Below is a small trained network, with its code and all its weights. Each question gives an input and a class and asks what happens when units are switched off, that is, made to give their printed mean instead of their output.

import numpy as np


def w(rows, s, z=0):
    codes = np.array(rows[::2]) - 128.0
    scale = np.full(codes.shape[1], s)
    scale[-1] = z or s
    return codes * scale


def f(y):
    return np.maximum(y, 0)


def log_softmax(a):
    a = a - a.max(-1, keepdims=True)
    return a - np.log(np.exp(a).sum(-1, keepdims=True))


def net(x, mask):
    res = np.array(x, float).reshape(1, 3) / 4 @ E
    y = f(res @ A[0][:, :-1].T + A[0][:, -1])
    res = res + np.where(mask, y, B[0][:, -1]) @ B[0][:, :-1]
    return log_softmax(res[-1] @ U[:, :-1].T + U[:, -1])


A, B = {}, {}
E = w([
[113,71,236,106,155,254,160,75,111],'x0',
[129,148,180,105,59,45,98,18,172],'x1',
[246,94,82,120,141,112,147,56,36],'x2',
],0.0091)
A[0] = w([
[80,146,136,123,118,108,118,176,173,93],'n0',
[97,124,184,125,118,32,112,5,197,146],'n1',
[146,110,179,124,148,207,120,109,136,106],'n2',
[133,136,180,128,119,194,127,60,118,129],'n3',
[115,116,114,131,107,91,150,174,175,122],'n4',
[145,125,130,141,128,145,140,126,118,251],'n5',
[52,145,178,120,120,121,127,190,217,107],'n6',
[130,121,179,130,133,220,129,84,99,126],'n7',
[102,127,148,130,128,128,105,154,160,237],'n8',
[219,116,89,121,147,132,125,73,53,105],'n9',
[124,127,119,112,141,125,146,147,107,122],'n10',
[147,171,23,135,125,12,103,184,139,114],'n11',
[124,144,112,128,141,174,121,203,135,141],'n12',
[128,134,155,127,96,74,118,47,176,76],'n13',
[142,91,68,140,151,196,134,244,65,127],'n14',
[198,111,94,123,122,132,144,79,57,124],'n15',
[83,133,191,132,123,177,130,141,158,115],'n16',
[134,124,58,126,157,204,122,190,124,107],'n17',
],0.012,0.011)
B[0] = w([
[147,82,125,195,135,109,81,92,135,171],'n0',
[157,218,177,131,102,87,163,171,97,248],'n1',
[146,49,125,117,118,104,118,180,105,191],'n2',
[127,76,147,120,146,132,138,186,121,201],'n3',
[124,80,130,144,145,113,122,143,125,164],'n4',
[77,195,5,9,114,178,185,117,139,213],'n5',
[142,109,114,223,144,97,89,36,133,211],'n6',
[107,63,137,128,148,116,145,191,133,211],'n7',
[73,193,17,52,128,187,181,73,138,212],'n8',
[107,130,118,214,143,119,94,46,156,202],'n9',
[147,144,114,133,111,95,113,142,140,142],'n10',
[103,6,144,96,156,161,154,204,120,228],'n11',
[140,172,153,138,105,106,137,122,121,185],'n12',
[176,165,194,151,120,91,112,167,119,188],'n13',
[155,211,199,140,97,78,140,156,115,226],'n14',
[96,126,76,192,138,108,103,68,156,197],'n15',
[131,67,129,187,152,106,94,128,138,187],'n16',
[174,156,195,139,116,76,132,138,110,190],'n17',
],0.018,0.016)
U = w([
[157,193,179,124,79,101,146,171,113,147],'0',
[91,10,114,109,149,133,148,209,130,76],'1',
[109,99,92,189,137,123,83,56,175,185],'2',
[82,172,47,37,101,168,157,119,152,252],'3',
[140,106,141,119,111,156,84,115,153,55],'4',
],0.013,0.0037)

Each question gives the input, the list of numbers given to net, and the class t.
The units are the neurons (one row each of A and B). Each row of codes is followed by its name. A weight is (code - 128) times the scale printed after its matrix; where a second scale follows, it is the last column's (A, B and U).
mask holds one flag per neuron, in row order. A switched-off neuron (its flag False) gives its mean, the last column of its row in B, instead of its output. The means were averaged over made-up inputs and are rounded, as every weight is.
A unit's drop is (log p(t) with every unit on - log p(t) with that unit switched off) / (log p(t) with every unit on - log p(t) with every unit switched off).
The circuit of an input: a set's keep is (log p(t) with only the set's units on - log p(t) with every unit switched off) / (log p(t) with every unit on - log p(t) with every unit switched off). Starting from the 12 units with the biggest drops (on a tie, the unit counted first), units are removed one at a time, each time the one whose removal leaves the highest keep (on an exact tie, the one counted first), for as long as the keep stays at least 0.8.
units of the circuit, in order: the units of the circuit, biggest drop first
top k neurons: the k neurons with the biggest drops, biggest first
drop of u: that unit's drop, to one decimal
input [-5,2,1], class 1: units of the circuit, in order -> [n11]
input [8,-8,-8], class 0: top 2 neurons -> [n14; n11]
input [-4,-5,-7], class 2: top 2 neurons -> [n6; n1]
input [4,-6,6], class 0: top 4 neurons -> [n14; n6; n17; n16]
input [5,1,7], class 2: top 3 neurons -> [n9; n15; n11]
input [2,2,3], class 3: top 2 neurons -> [n6; n11]
input [-1,3,2], class 3: top 2 neurons -> [n14; n17]
input [5,-1,5], class 1: top 2 neurons -> [n7; n6]
input [7,6,-3], class 1: top 3 neurons -> [n14; n7; n3]
input [3,-4,5], class 2: top 4 neurons -> [n1; n9; n15; n11]
input [-4,3,6], class 2: top 2 neurons -> [n9; n15]
input [-2,4,5], class 2: top 3 neurons -> [n9; n14; n15]
input [3,2,2], class 3: drop of n11 -> 0.8
input [5,-7,-2], class 0: units of the circuit, in order -> [n14]
input [3,-6,-6], class 0: drop of n14 -> 4.8
input [-7,-2,5], class 1: drop of n11 -> 4.9
